Below is a small trained network, with its code and all its weights. Each question gives an input and a target symbol and asks what happens when units are switched off, that is, made to give their printed mean instead of their output.

import numpy as np


def w(rows, s, z=0):
    codes = np.array(rows[::2]) - 128.0
    scale = np.full(codes.shape[1], s)
    scale[-1] = z or s
    return codes * scale


def norm(h):
    return h / np.sqrt((h * h).mean(-1, keepdims=True) + 1e-5)


def f(y):
    return np.maximum(y, 0)


def softmax(a):
    e = np.exp(a - a.max(-1, keepdims=True))
    return e / e.sum(-1, keepdims=True)


def log_softmax(a):
    a = a - a.max(-1, keepdims=True)
    return a - np.log(np.exp(a).sum(-1, keepdims=True))


def net(x, mask):
    ids = ['βδεζηλξπστφψω'.index(c) for c in x.split()]
    T = len(ids)
    res = E[ids] + P[:T]
    u = 0
    for l in range(2):
        q, k, v = (norm(res) @ M[l].T for M in (Q, K, V))
        z = softmax(np.where(np.tri(T) > 0, q @ k.T / 3**0.5, -1e9)) @ v
        res = res + np.where(mask[u], z, O[l][:, -1]) @ O[l][:, :-1]
        u += 1
        y = f(norm(res) @ A[l][:, :-1].T + A[l][:, -1])
        res = res + np.where(mask[u : u + 8], y, B[l][:, -1]) @ B[l][:, :-1]
        u += 8
    return log_softmax(norm(res)[-1] @ U[:, :-1].T + U[:, -1])


Q, K, V, O, A, B = {}, {}, {}, {}, {}, {}
E = w([
[254,80,222,189,120,149],'β',
[123,142,150,198,110,96],'δ',
[138,70,177,213,90,66],'ε',
[139,110,93,97,83,65],'ζ',
[150,136,129,27,97,209],'η',
[158,83,187,125,110,170],'λ',
[108,131,22,115,201,54],'ξ',
[191,94,112,42,57,108],'π',
[122,101,184,137,187,124],'σ',
[198,134,132,58,201,92],'τ',
[118,163,123,114,89,71],'φ',
[232,106,115,155,74,168],'ψ',
[164,127,136,215,137,61],'ω',
],0.018)
P = w([
[127,97,91,140,81,254],'0',
[126,174,150,93,113,105],'1',
[128,182,159,96,117,108],'2',
[127,182,168,98,120,106],'3',
[129,194,179,102,127,109],'4',
[133,199,185,102,124,109],'5',
[128,206,195,104,123,111],'6',
[132,204,201,108,131,106],'7',
[136,190,209,117,132,100],'8',
[136,206,215,111,126,103],'9',
],0.0074)
Q[0] = w([
[51,128,118,115,135,83],'L0H0',
[164,212,157,78,64,51],'L0H0',
[135,152,249,166,51,145],'L0H0',
],0.012)
K[0] = w([
[60,180,125,100,85,63],'L0H0',
[176,154,230,17,157,98],'L0H0',
[199,135,255,203,251,130],'L0H0',
],0.0094)
V[0] = w([
[124,178,52,2,150,79],'L0H0',
[88,137,105,190,91,153],'L0H0',
[130,147,221,126,181,111],'L0H0',
],0.0084)
O[0] = w([
[152,88,185,178,227,190,161],'L0H0',
[101,221,24,101,132,182,13],'L0H0',
[129,67,63,115,254,79,253],'L0H0',
],0.0097,0.0033)
A[0] = w([
[199,140,154,48,79,105,176],'L0N0',
[93,75,172,119,194,124,103],'L0N1',
[126,216,144,162,92,150,198],'L0N2',
[113,110,158,223,134,52,254],'L0N3',
[3,95,80,151,123,79,92],'L0N4',
[92,124,133,182,155,161,49],'L0N5',
[119,170,68,223,82,68,182],'L0N6',
[163,103,118,101,80,131,117],'L0N7',
],0.011,0.002)
B[0] = w([
[128,124,71,163,95,9,254],'L0N0',
[146,195,137,160,135,43,209],'L0N1',
[150,128,170,153,196,100,164],'L0N2',
[148,174,70,45,106,118,248],'L0N3',
[99,58,78,221,152,219,162],'L0N4',
[54,143,109,116,38,126,134],'L0N5',
[214,130,148,94,152,182,187],'L0N6',
[96,154,156,154,254,175,180],'L0N7',
],0.0076,0.0085)
Q[1] = w([
[207,160,134,104,195,39],'L1H0',
[245,165,150,167,182,11],'L1H0',
[213,151,110,117,140,77],'L1H0',
],0.011)
K[1] = w([
[115,93,151,141,87,217],'L1H0',
[123,131,119,247,92,217],'L1H0',
[119,117,183,166,64,187],'L1H0',
],0.015)
V[1] = w([
[154,43,190,122,131,124],'L1H0',
[124,153,127,197,199,170],'L1H0',
[5,105,112,169,95,191],'L1H0',
],0.012)
O[1] = w([
[94,2,153,135,167,114,2],'L1H0',
[232,167,84,58,198,198,211],'L1H0',
[75,167,42,245,212,143,50],'L1H0',
],0.0093,0.0039)
A[1] = w([
[86,146,184,118,147,202,251],'L1N0',
[80,118,189,132,72,65,213],'L1N1',
[165,75,115,91,145,140,115],'L1N2',
[116,152,139,45,70,149,175],'L1N3',
[90,170,119,181,99,98,135],'L1N4',
[169,177,150,86,130,126,238],'L1N5',
[83,6,183,123,124,124,123],'L1N6',
[43,51,125,131,107,118,148],'L1N7',
],0.012,0.0024)
B[1] = w([
[93,99,96,70,161,27,144],'L1N0',
[154,121,86,196,103,161,178],'L1N1',
[68,2,117,135,149,171,158],'L1N2',
[75,117,85,94,139,95,190],'L1N3',
[23,109,93,116,165,162,151],'L1N4',
[81,79,165,130,119,127,251],'L1N5',
[69,201,157,149,198,203,149],'L1N6',
[203,187,135,163,96,132,140],'L1N7',
],0.011)
U = w([
[191,171,145,139,56,132,100],'β',
[93,71,94,153,205,87,121],'δ',
[127,89,190,189,115,156,155],'ε',
[81,125,93,151,104,94,164],'ζ',
[146,172,88,130,143,211,115],'η',
[192,141,136,36,156,140,90],'λ',
[103,103,74,157,81,149,99],'ξ',
[128,112,118,125,66,70,146],'π',
[120,156,115,139,172,143,255],'σ',
[30,79,155,75,134,199,107],'τ',
[88,251,189,113,128,108,110],'φ',
[115,97,172,118,71,124,33],'ψ',
[160,108,188,140,181,129,97],'ω',
],0.015,0.0051)

Each question gives the input, a string of symbols that net reads in full, and the target symbol t.
The units are the heads (3 rows each of Q, K, V and O) and the neurons (one row each of A and B). Each row of codes is followed by its name. A weight is (code - 128) times the scale printed after its matrix; where a second scale follows, it is the last column's (O, A, B and U).
mask holds one flag per unit, layer by layer, with each layer's heads first. A switched-off unit (its flag False) gives its mean, the last column of its rows in O or B, instead of its output. The means were averaged over made-up inputs and are rounded, as every weight is.
A unit's drop is (log p(t) with every unit on - log p(t) with that unit switched off) / (log p(t) with every unit on - log p(t) with every unit switched off).
The circuit of an input: a set's keep is (log p(t) with only the set's units on - log p(t) with every unit switched off) / (log p(t) with every unit on - log p(t) with every unit switched off). Starting from the 12 units with the biggest drops (on a tie, the unit counted first), units are removed one at a time, each time the one whose removal leaves the highest keep (on an exact tie, the one counted first), for as long as the keep stays at least 0.8.
circuit, biggest first: the units of the circuit, biggest drop first
most important unit: the unit with the biggest drop
k most important neurons: the k neurons with the biggest drops, biggest first
k most important neurons of layer l: the k neurons of layer l with the biggest drops, biggest first
input ψ φ η δ δ, target π: circuit, biggest first -> L1H0
input ξ ζ η ω φ ε ψ, target η: circuit, biggest first -> L1H0, L0H0, L0N5
input η φ φ π, target δ: circuit, biggest first -> L0N3, L0N7
input η ψ φ η λ π φ φ π φ, target δ: 4 most important neurons of layer 0 -> L0N3, L0N1, L0N6, L0N7
input σ ε π π φ φ φ, target σ: circuit, biggest first -> L0H0, L0N4, L1H0
input φ φ φ φ, target λ: 3 most important neurons of layer 0 -> L0N2, L0N3, L0N0
input ε λ η, target ζ: circuit, biggest first -> L0H0, L1H0
input ψ ψ σ σ φ ψ β, target π: circuit, biggest first -> L0H0, L1H0
input η ε ζ ω φ φ, target δ: 2 most important neurons -> L0N6, L0N1
input π β ξ ξ η η β δ ω ψ, target ε: 3 most important neurons of layer 0 -> L0N3, L0N7, L0N1
input η η φ φ φ λ φ η, target δ: circuit, biggest first -> L0N3, L1H0, L0H0
input τ π φ η η, target τ: circuit, biggest first -> L1H0, L1N6, L0H0
input ε φ ε η, target ζ: 2 most important neurons -> L0N0, L0N6
input δ ψ η η φ, target φ: circuit, biggest first -> L0H0, L0N0, L1H0
input β η φ ψ, target π: most important unit -> L0H0
input σ η η ξ, target σ: circuit, biggest first -> L0H0, L0N4, L1H0, L0N0
input φ φ τ η π ζ η, target ω: 2 most important neurons -> L0N3, L0N1
input η π δ, target η: circuit, biggest first -> L0H0, L0N6, L0N4
input π φ φ φ ζ ξ φ φ ω, target ε: 3 most important neurons of layer 1 -> L1N1, L1N6, L1N7
input φ ζ τ φ, target ω: most important unit -> L0H0
input φ π δ β ω τ, target ω: 2 most important neurons -> L0N3, L0N1
input ξ π η β φ φ λ φ ξ η, target σ: 3 most important neurons of layer 0 -> L0N0, L0N5, L0N3
input σ φ φ ψ ψ ω φ φ, target σ: circuit, biggest first -> L0N4, L0H0, L1H0
input φ φ φ η δ, target λ: 2 most important neurons -> L0N2, L0N6
input π λ φ φ η ε, target ε: 4 most important neurons -> L1N6, L0N1, L1N7, L0N4
input φ ω φ φ η η π β ζ φ, target λ: 3 most important neurons -> L0N2, L0N3, L0N6
input φ ψ φ φ φ ψ η σ, target λ: most important unit -> L0N2
